Below are the code and all the weights of a small trained network. Each question names an input and a class and asks about switching units off, where a switched-off unit gives its printed mean instead of its output.

import numpy as np


def w(rows, s, z=0):
    codes = np.array(rows[::2]) - 128.0
    scale = np.full(codes.shape[1], s)
    scale[-1] = z or s
    return codes * scale


def f(y):
    return np.maximum(y, 0)


def log_softmax(a):
    a = a - a.max(-1, keepdims=True)
    return a - np.log(np.exp(a).sum(-1, keepdims=True))


def net(x, mask):
    res = np.array(x, float).reshape(1, 6) / 4 @ E
    y = f(res @ A[0][:, :-1].T + A[0][:, -1])
    res = res + np.where(mask, y, B[0][:, -1]) @ B[0][:, :-1]
    return log_softmax(res[-1] @ U[:, :-1].T + U[:, -1])


A, B = {}, {}
E = w([
[255,97,121],'x0',
[203,228,158],'x1',
[100,95,99],'x2',
[127,131,49],'x3',
[132,36,177],'x4',
[197,105,114],'x5',
],0.0097)
A[0] = w([
[116,91,75,133],'N1',
[192,159,107,113],'N2',
[157,96,47,129],'N3',
[125,141,88,114],'N4',
[105,172,136,134],'N5',
[6,75,82,119],'N6',
[153,74,213,104],'N7',
[139,179,155,94],'N8',
[146,189,120,250],'N9',
],0.014)
B[0] = w([
[170,181,96,173],'N1',
[151,87,217,175],'N2',
[171,118,101,177],'N3',
[93,58,129,147],'N4',
[143,168,151,163],'N5',
[67,219,82,240],'N6',
[83,2,137,173],'N7',
[85,112,145,150],'N8',
[217,146,198,249],'N9',
],0.0074,0.015)
U = w([
[134,130,205,39],'0',
[159,104,49,206],'1',
[147,164,122,254],'2',
[102,7,131,21],'3',
[160,122,169,179],'4',
[95,145,202,140],'5',
[30,169,125,37],'6',
],0.014,0.0046)

Each question gives the input, the list of numbers given to net, and the class t.
The units are the neurons (one row each of A and B). Each row of codes is followed by its name. A weight is (code - 128) times the scale printed after its matrix; where a second scale follows, it is the last column's (A, B and U).
mask holds one flag per neuron, in row order. A switched-off neuron (its flag False) gives its mean, the last column of its row in B, instead of its output. The means were averaged over made-up inputs and are rounded, as every weight is.
A unit's drop is (log p(t) with every unit on - log p(t) with that unit switched off) / (log p(t) with every unit on - log p(t) with every unit switched off).
The circuit of an input: a set's keep is (log p(t) with only the set's units on - log p(t) with every unit switched off) / (log p(t) with every unit on - log p(t) with every unit switched off). Starting from all 9 units, units are removed one at a time, each time the one whose removal leaves the highest keep (on an exact tie, the one counted first), for as long as the keep stays at least 0.8.
units of the circuit, in order: the units of the circuit, biggest drop first
most important unit: the unit with the biggest drop
top k neurons: the k neurons with the biggest drops, biggest first
drop when u is switched off: that unit's drop, to one decimal
input [8,2,-2,4,-1,3], class 4: units of the circuit, in order	N2; N6
input [-6,8,-1,-2,-4,2], class 0: units of the circuit, in order	N9; N6
input [6,-3,7,6,8,-1], class 1: most important unit	N1
input [7,-1,5,1,3,-1], class 3: units of the circuit, in order	N6; N9
input [2,0,0,-5,0,0], class 3: top 4 neurons	N6; N7; N1; N5
input [-1,-8,1,3,8,6], class 1: units of the circuit, in order	N6; N1
input [3,4,4,1,-6,-5], class 4: units of the circuit, in order	N6; N9
input [1,5,-8,5,-7,7], class 0: units of the circuit, in order	N2; N9
input [3,-4,6,4,4,-4], class 1: units of the circuit, in order	N1; N2
input [0,-6,8,3,6,8], class 1: units of the circuit, in order	N1; N6
input [0,2,1,-4,5,-3], class 3: units of the circuit, in order	N7; N6
input [-6,3,-5,2,-4,5], class 0: top 2 neurons	N6; N9
input [2,-5,-2,-2,3,2], class 3: top 3 neurons	N7; N9; N6
input [-3,-4,-7,-6,5,5], class 3: units of the circuit, in order	N7
input [7,4,5,3,-2,0], class 4: top 2 neurons	N2; N6
input [0,-1,-4,0,6,0], class 3: top 3 neurons	N7; N6; N9
input [-3,8,2,1,-4,-5], class 4: top 2 neurons	N6; N9
input [0,-7,1,1,3,1], class 6: drop when N5 is switched off	0.0
input [-2,-7,7,-2,8,-7], class 6: drop when N6 is switched off	0.9
input [-1,-3,-1,-3,2,-3], class 6: most important unit	N9
